Below is a small trained network, with its code and all its weights. Each question gives an input and a target symbol and asks what happens when units are switched off, that is, made to give their printed mean instead of their output.

import numpy as np


def w(rows, s, z=0):
    codes = np.array(rows[::2]) - 128.0
    scale = np.full(codes.shape[1], s)
    scale[-1] = z or s
    return codes * scale


def softmax(a):
    e = np.exp(a - a.max(-1, keepdims=True))
    return e / e.sum(-1, keepdims=True)


def log_softmax(a):
    a = a - a.max(-1, keepdims=True)
    return a - np.log(np.exp(a).sum(-1, keepdims=True))


def net(x, mask):
    ids = ['ΣΦΨβημ'.index(c) for c in x.split()]
    T = len(ids)
    res = E[ids] + P[:T]
    u = 0
    for l in range(2):
        r = res
        for j in range(3):
            rows = slice(3 * j, 3 * j + 3)
            q, k, v = (r @ M[l][rows].T for M in (Q, K, V))
            z = softmax(np.where(np.tri(T) > 0, q @ k.T / 3**0.5, -1e9)) @ v
            o = O[l][rows]
            res = res + np.where(mask[u + j], z, o[:, -1]) @ o[:, :-1]
        u += 3
    return log_softmax(res[-1] @ U[:, :-1].T + U[:, -1])


Q, K, V, O = {}, {}, {}, {}
E = w([
[126,129,124,153,154,199,46,163,111],'Σ',
[116,176,87,89,174,180,120,229,149],'Φ',
[173,98,100,116,152,83,119,47,114],'Ψ',
[144,143,99,59,177,176,205,93,218],'β',
[248,61,74,103,124,142,82,121,136],'η',
[83,179,84,212,69,166,95,89,95],'μ',
],0.015)
P = w([
[187,36,161,254,145,191,225,151,57],'0',
[137,157,155,111,201,85,80,132,129],'1',
[161,186,152,104,169,103,83,122,148],'2',
[140,174,134,98,156,123,85,116,150],'3',
[120,158,116,92,137,123,85,120,153],'4',
[115,164,97,85,125,131,92,105,141],'5',
[108,158,80,79,103,130,94,108,133],'6',
[108,160,50,81,88,134,103,105,124],'7',
[96,154,37,85,80,130,107,102,123],'8',
[108,153,31,83,62,127,114,85,131],'9',
],0.0076)
Q[0] = w([
[114,91,212,217,129,34,110,131,47],'0.h0',
[115,138,169,129,158,53,167,118,142],'0.h0',
[98,145,135,99,154,118,214,63,171],'0.h0',
[36,171,133,78,101,155,232,209,189],'0.h1',
[9,203,92,245,91,198,2,180,14],'0.h1',
[216,98,167,159,193,159,42,147,62],'0.h1',
[40,140,125,168,144,213,90,163,114],'0.h2',
[131,174,127,145,79,161,126,149,144],'0.h2',
[212,117,112,99,116,88,130,61,108],'0.h2',
],0.0059)
K[0] = w([
[151,111,251,132,187,101,150,128,131],'0.h0',
[160,119,136,105,135,134,125,146,126],'0.h0',
[156,112,73,82,105,144,124,130,143],'0.h0',
[123,149,136,110,163,152,159,154,138],'0.h1',
[103,139,165,148,129,147,69,143,101],'0.h1',
[151,88,169,157,117,134,115,117,110],'0.h1',
[129,130,143,96,150,112,105,132,138],'0.h2',
[134,112,128,118,137,129,129,130,121],'0.h2',
[121,134,121,156,105,161,133,143,107],'0.h2',
],0.015)
V[0] = w([
[200,46,196,88,205,163,191,150,114],'0.h0',
[91,164,133,89,243,168,184,185,190],'0.h0',
[254,49,76,104,164,148,38,226,113],'0.h0',
[11,240,130,127,137,153,70,232,144],'0.h1',
[125,138,151,129,162,209,204,234,167],'0.h1',
[68,158,132,139,154,176,128,191,128],'0.h1',
[154,66,162,101,158,80,162,107,159],'0.h2',
[93,68,167,200,65,178,180,133,88],'0.h2',
[109,108,185,145,153,123,105,79,52],'0.h2',
],0.0056)
O[0] = w([
[177,87,193,148,84,187,193,160,33,1],'0.h0',
[154,61,72,51,113,131,231,174,115,60],'0.h0',
[246,176,210,71,44,173,81,166,135,160],'0.h0',
[41,237,124,143,66,127,83,165,115,104],'0.h1',
[43,143,227,122,30,186,254,57,181,105],'0.h1',
[77,184,161,137,63,165,145,97,106,124],'0.h1',
[38,135,154,132,131,161,118,169,89,69],'0.h2',
[151,91,232,156,114,134,209,100,105,98],'0.h2',
[161,138,133,186,135,113,120,102,67,116],'0.h2',
],0.0057,0.0036)
Q[1] = w([
[178,110,131,94,227,102,122,176,136],'1.h0',
[98,184,192,176,78,136,159,67,135],'1.h0',
[104,122,190,156,74,142,119,127,121],'1.h0',
[184,4,115,190,86,58,67,165,58],'1.h1',
[110,178,144,163,163,163,60,197,86],'1.h1',
[84,229,186,164,176,160,109,102,168],'1.h1',
[206,122,132,132,82,137,103,140,1],'1.h2',
[185,60,48,129,131,89,144,35,115],'1.h2',
[142,168,137,114,125,210,179,138,150],'1.h2',
],0.0069)
K[1] = w([
[185,68,254,152,89,138,254,110,54],'1.h0',
[107,171,30,35,161,33,56,90,178],'1.h0',
[107,139,120,47,142,108,89,124,185],'1.h0',
[130,90,206,149,168,151,116,167,134],'1.h1',
[124,209,118,130,179,145,61,189,172],'1.h1',
[105,187,34,131,93,87,52,95,123],'1.h1',
[168,48,182,161,146,144,136,190,105],'1.h2',
[134,44,122,180,131,146,170,44,103],'1.h2',
[151,165,141,41,180,104,189,152,200],'1.h2',
],0.0074)
V[1] = w([
[107,110,157,180,44,122,208,140,54],'1.h0',
[166,170,48,126,57,175,31,172,210],'1.h0',
[105,143,81,34,254,121,143,127,228],'1.h0',
[185,82,165,52,88,212,164,144,221],'1.h1',
[219,51,115,110,218,84,76,82,115],'1.h1',
[87,222,101,180,26,120,34,221,54],'1.h1',
[72,203,197,206,93,225,139,138,32],'1.h2',
[105,183,120,173,32,170,153,42,102],'1.h2',
[128,161,73,236,174,86,82,59,135],'1.h2',
],0.0051)
O[1] = w([
[47,98,199,191,212,114,116,166,124,190],'1.h0',
[114,140,132,58,90,227,134,59,250,127],'1.h0',
[241,151,109,20,87,62,98,61,79,2],'1.h0',
[72,147,165,91,136,219,178,21,120,130],'1.h1',
[94,97,27,105,83,211,149,174,138,99],'1.h1',
[122,133,164,200,193,63,158,193,176,185],'1.h1',
[121,218,163,76,129,199,2,223,138,190],'1.h2',
[132,186,205,56,80,180,78,73,172,191],'1.h2',
[219,103,26,22,24,120,103,104,228,150],'1.h2',
],0.0057,0.0058)
U = w([
[96,143,144,255,164,112,109,183,99,116],'Σ',
[182,186,148,12,78,188,76,104,175,249],'Φ',
[159,95,57,146,66,87,154,146,67,136],'Ψ',
[143,153,146,105,112,89,89,65,43,12],'β',
[190,95,169,160,155,40,195,68,193,118],'η',
[68,98,104,132,92,198,194,75,160,79],'μ',
],0.0067,0.0019)

Each question gives the input, a string of symbols that net reads in full, and the target symbol t.
The units are the heads (3 rows each of Q, K, V and O). Each row of codes is followed by its name. A weight is (code - 128) times the scale printed after its matrix; where a second scale follows, it is the last column's (O and U).
mask holds one flag per head, layer by layer. A switched-off head (its flag False) gives its mean, the last column of its rows in O, instead of its output. The means were averaged over made-up inputs and are rounded, as every weight is.
A unit's drop is (log p(t) with every unit on - log p(t) with that unit switched off) / (log p(t) with every unit on - log p(t) with every unit switched off).
The circuit of an input: a set's keep is (log p(t) with only the set's units on - log p(t) with every unit switched off) / (log p(t) with every unit on - log p(t) with every unit switched off). Starting from all 6 units, units are removed one at a time, each time the one whose removal leaves the highest keep (on an exact tie, the one counted first), for as long as the keep stays at least 0.8.
circuit, biggest first: the units of the circuit, biggest drop first
most important unit: the unit with the biggest drop
heads that matter: for each layer, one digit per head in row order, 1 if its drop is at least 0.15 and else 0, layers parted by /
drop when u is switched off: that unit's drop, to one decimal
input η β Ψ Ψ η Ψ μ Σ μ Ψ, target μ: circuit, biggest first => 1.h1, 0.h0, 0.h1, 1.h2
input η Ψ β Ψ η μ μ Ψ η Σ, target Σ: heads that matter => 111 / 110
input Φ μ η Σ μ μ β Ψ η, target η: circuit, biggest first => 0.h1, 1.h2, 1.h1
input Σ β Ψ η β μ η, target Σ: circuit, biggest first => 1.h0, 0.h0, 0.h2
input Φ β η Ψ μ Σ η μ Φ Ψ, target η: circuit, biggest first => 0.h1, 1.h2
input Σ Ψ μ Φ Σ Ψ μ μ β, target η: most important unit => 1.h1
input Φ Φ η Ψ η, target η: circuit, biggest first => 0.h1, 1.h2
input Σ Ψ Φ μ Ψ Ψ, target Σ: circuit, biggest first => 1.h0, 0.h1, 0.h0, 1.h2
input μ η Ψ β η μ μ β Φ, target Σ: heads that matter => 001 / 010
input μ η Φ, target Σ: circuit, biggest first => 0.h2, 1.h0
input Ψ η β η μ μ Ψ, target Ψ: heads that matter => 010 / 111
input Ψ Ψ Σ Σ β, target μ: heads that matter => 110 / 011
input Φ η Φ μ μ μ Φ Φ Ψ, target η: circuit, biggest first => 0.h1, 1.h2, 0.h2
input Ψ μ Ψ Ψ β β, target μ: circuit, biggest first => 0.h0, 1.h1, 1.h2
input Ψ μ Ψ μ Ψ Σ β μ, target Φ: heads that matter => 100 / 101
input μ μ Φ Ψ β μ Ψ β β Ψ, target Φ: circuit, biggest first => 1.h2
input η Φ Ψ, target μ: circuit, biggest first => 1.h1, 0.h1, 1.h2
input μ Φ μ Σ β, target η: circuit, biggest first => 1.h1, 1.h2
input η μ η η, target μ: circuit, biggest first => 1.h1, 0.h1, 1.h2
input β Ψ η η μ Ψ μ Ψ, target β: heads that matter => 110 / 110
input η Ψ μ Ψ η, target μ: drop when 1.h2 is switched off => 0.1
input β μ μ Φ β Ψ η, target β: drop when 1.h0 is switched off => 0.5
input η Ψ η μ η η μ, target Φ: drop when 0.h0 is switched off => 1.2
input Ψ Ψ η, target Ψ: drop when 0.h1 is switched off => 0.8
